Below is a small trained network, with its code and all its weights. Each question gives an input and a target symbol and asks what happens when units are switched off, that is, made to give their printed mean instead of their output.

import numpy as np


def w(rows, s, z=0):
    codes = np.array(rows[::2]) - 128.0
    scale = np.full(codes.shape[1], s)
    scale[-1] = z or s
    return codes * scale


def norm(h):
    return h / np.sqrt((h * h).mean(-1, keepdims=True) + 1e-5)


def softmax(a):
    e = np.exp(a - a.max(-1, keepdims=True))
    return e / e.sum(-1, keepdims=True)


def log_softmax(a):
    a = a - a.max(-1, keepdims=True)
    return a - np.log(np.exp(a).sum(-1, keepdims=True))


def net(x, mask):
    ids = ['Ξαβζηθμπτφ'.index(c) for c in x.split()]
    T = len(ids)
    res = E[ids] + P[:T]
    u = 0
    for l in range(3):
        r = norm(res)
        for j in range(2):
            rows = slice(4 * j, 4 * j + 4)
            q, k, v = (r @ M[l][rows].T for M in (Q, K, V))
            z = softmax(np.where(np.tri(T) > 0, q @ k.T / 4**0.5, -1e9)) @ v
            o = O[l][rows]
            res = res + np.where(mask[u + j], z, o[:, -1]) @ o[:, :-1]
        u += 2
    return log_softmax(norm(res)[-1] @ U[:, :-1].T + U[:, -1])


Q, K, V, O = {}, {}, {}, {}
E = w([
[105,173,95,110,67],'Ξ',
[83,172,109,99,99],'α',
[90,156,113,101,86],'β',
[227,101,120,92,8],'ζ',
[121,139,114,111,93],'η',
[251,114,112,94,120],'θ',
[124,150,109,125,104],'μ',
[94,171,110,111,106],'π',
[114,87,185,71,132],'τ',
[75,167,116,93,112],'φ',
],0.015)
P = w([
[94,87,89,157,122],'0',
[135,255,118,68,87],'1',
[120,113,127,171,137],'2',
[94,60,85,114,109],'3',
[118,217,164,96,114],'4',
[120,116,151,177,141],'5',
[104,73,112,116,123],'6',
[121,206,201,114,126],'7',
[119,116,173,183,145],'8',
],0.024)
Q[0] = w([
[136,188,131,75,145],'0.h0',
[158,67,91,87,155],'0.h0',
[42,120,102,89,170],'0.h0',
[95,172,187,138,8],'0.h0',
[111,170,111,25,108],'0.h1',
[118,114,145,124,179],'0.h1',
[58,73,42,171,127],'0.h1',
[182,142,25,16,211],'0.h1',
],0.018)
K[0] = w([
[108,116,194,178,205],'0.h0',
[142,83,108,87,74],'0.h0',
[62,128,81,97,109],'0.h0',
[75,155,239,196,24],'0.h0',
[61,170,131,171,98],'0.h1',
[128,113,130,136,161],'0.h1',
[148,101,59,13,144],'0.h1',
[68,175,3,206,168],'0.h1',
],0.019)
V[0] = w([
[109,77,141,156,188],'0.h0',
[105,52,164,181,69],'0.h0',
[176,229,168,191,119],'0.h0',
[124,69,190,49,169],'0.h0',
[84,91,192,59,226],'0.h1',
[1,157,142,101,100],'0.h1',
[158,177,115,117,177],'0.h1',
[137,155,37,165,253],'0.h1',
],0.024)
O[0] = w([
[84,155,82,216,105,76],'0.h0',
[33,72,79,92,135,227],'0.h0',
[85,253,208,56,107,125],'0.h0',
[193,163,2,176,100,5],'0.h0',
[153,32,111,4,229,2],'0.h1',
[252,41,146,110,58,239],'0.h1',
[119,200,143,55,121,51],'0.h1',
[74,190,22,31,95,14],'0.h1',
],0.018,0.015)
Q[1] = w([
[99,97,114,210,95],'1.h0',
[95,50,115,128,127],'1.h0',
[169,102,83,169,110],'1.h0',
[174,155,137,184,191],'1.h0',
[88,138,16,134,142],'1.h1',
[178,127,5,135,186],'1.h1',
[54,80,144,139,213],'1.h1',
[96,135,193,144,114],'1.h1',
],0.027)
K[1] = w([
[85,201,127,164,108],'1.h0',
[113,117,203,112,131],'1.h0',
[120,181,142,79,103],'1.h0',
[169,165,114,207,182],'1.h0',
[105,133,4,169,76],'1.h1',
[131,46,19,159,57],'1.h1',
[92,130,81,33,190],'1.h1',
[120,165,151,90,143],'1.h1',
],0.026)
V[1] = w([
[82,63,18,211,102],'1.h0',
[189,179,142,213,113],'1.h0',
[53,146,166,79,130],'1.h0',
[190,52,122,97,137],'1.h0',
[119,95,129,215,64],'1.h1',
[76,216,110,92,82],'1.h1',
[148,189,251,120,163],'1.h1',
[177,162,213,164,195],'1.h1',
],0.015)
O[1] = w([
[107,138,1,222,99,198],'1.h0',
[84,141,170,126,67,162],'1.h0',
[143,79,182,135,173,106],'1.h0',
[129,137,52,75,139,155],'1.h0',
[131,61,64,107,134,188],'1.h1',
[133,137,210,126,55,64],'1.h1',
[178,79,234,74,182,246],'1.h1',
[160,116,175,66,194,211],'1.h1',
],0.015,0.012)
Q[2] = w([
[150,192,63,81,119],'2.h0',
[174,128,96,75,66],'2.h0',
[106,105,70,7,82],'2.h0',
[193,176,140,147,119],'2.h0',
[40,108,117,35,131],'2.h1',
[86,138,87,144,238],'2.h1',
[206,113,75,68,48],'2.h1',
[51,30,101,134,55],'2.h1',
],0.02)
K[2] = w([
[128,163,112,19,63],'2.h0',
[140,135,163,158,48],'2.h0',
[202,186,62,83,73],'2.h0',
[68,95,196,146,44],'2.h0',
[100,52,120,56,8],'2.h1',
[197,137,46,179,88],'2.h1',
[123,224,184,91,88],'2.h1',
[200,118,168,17,123],'2.h1',
],0.018)
V[2] = w([
[221,164,128,191,21],'2.h0',
[101,58,191,143,131],'2.h0',
[206,250,147,127,167],'2.h0',
[167,105,131,221,152],'2.h0',
[246,122,69,87,95],'2.h1',
[83,212,96,5,89],'2.h1',
[75,103,75,168,64],'2.h1',
[81,66,81,67,199],'2.h1',
],0.017)
O[2] = w([
[64,115,51,115,244,178],'2.h0',
[153,168,66,191,135,212],'2.h0',
[140,97,252,132,188,6],'2.h0',
[142,87,37,182,122,216],'2.h0',
[40,140,219,166,177,128],'2.h1',
[94,89,199,90,8,22],'2.h1',
[114,125,165,60,216,162],'2.h1',
[219,121,207,108,131,92],'2.h1',
],0.015)
U = w([
[164,183,141,181,37,105],'Ξ',
[159,104,140,95,121,99],'α',
[219,19,163,197,117,3],'β',
[254,210,88,130,176,126],'ζ',
[114,125,201,219,191,77],'η',
[183,153,133,105,135,114],'θ',
[73,206,85,82,161,200],'μ',
[69,103,134,57,78,140],'π',
[127,112,25,147,135,226],'τ',
[154,84,117,30,224,157],'φ',
],0.0099,0.0049)

Each question gives the input, a string of symbols that net reads in full, and the target symbol t.
The units are the heads (4 rows each of Q, K, V and O). Each row of codes is followed by its name. A weight is (code - 128) times the scale printed after its matrix; where a second scale follows, it is the last column's (O and U).
mask holds one flag per head, layer by layer. A switched-off head (its flag False) gives its mean, the last column of its rows in O, instead of its output. The means were averaged over made-up inputs and are rounded, as every weight is.
A unit's drop is (log p(t) with every unit on - log p(t) with that unit switched off) / (log p(t) with every unit on - log p(t) with every unit switched off).
The circuit of an input: a set's keep is (log p(t) with only the set's units on - log p(t) with every unit switched off) / (log p(t) with every unit on - log p(t) with every unit switched off). Starting from all 6 units, units are removed one at a time, each time the one whose removal leaves the highest keep (on an exact tie, the one counted first), for as long as the keep stays at least 0.8.
circuit, biggest first: the units of the circuit, biggest drop first
most important unit: the unit with the biggest drop
which heads matter: for each layer, one digit per head in row order, 1 if its drop is at least 0.15 and else 0, layers parted by /
drop when u is switched off: that unit's drop, to one decimal
input β Ξ φ τ τ τ Ξ Ξ, target τ: most important unit : 0.h0
input ζ α π Ξ Ξ τ Ξ π, target τ: which heads matter : 11 / 01 / 00
input θ ζ π ζ Ξ ζ π Ξ, target ζ: which heads matter : 11 / 10 / 01
input τ α Ξ Ξ Ξ Ξ η η, target Ξ: circuit, biggest first : [0.h1; 0.h0; 1.h0]
input ζ φ η, target η: which heads matter : 11 / 11 / 00
input Ξ ζ τ Ξ τ μ β Ξ π, target φ: which heads matter : 01 / 00 / 00
input μ Ξ α β τ φ Ξ ζ, target φ: which heads matter : 01 / 10 / 10
input μ α π Ξ φ, target π: circuit, biggest first : [0.h1; 2.h1]
input τ π τ Ξ θ τ φ ζ, target τ: which heads matter : 10 / 01 / 00
input π ζ η ζ Ξ, target η: circuit, biggest first : [0.h0; 0.h1; 1.h1; 1.h0]
input ζ η φ, target η: circuit, biggest first : [0.h1; 1.h1]
input τ α φ, target φ: which heads matter : 11 / 10 / 00
input φ ζ Ξ β τ, target Ξ: which heads matter : 01 / 00 / 00
input τ τ τ τ π ζ β β, target ζ: circuit, biggest first : [0.h0]
input ζ Ξ π, target η: which heads matter : 11 / 01 / 00
input τ α Ξ π τ η Ξ μ, target η: which heads matter : 11 / 10 / 00
input ζ α Ξ, target η: circuit, biggest first : [0.h1; 0.h0]
input φ Ξ Ξ, target π: drop when 2.h0 is switched off : 0.1
input θ φ φ, target μ: drop when 0.h1 is switched off : 1.0
input θ β Ξ ζ ζ π ζ Ξ β, target η: circuit, biggest first : [0.h1]
input φ π ζ β α ζ, target η: drop when 0.h1 is switched off : 1.3
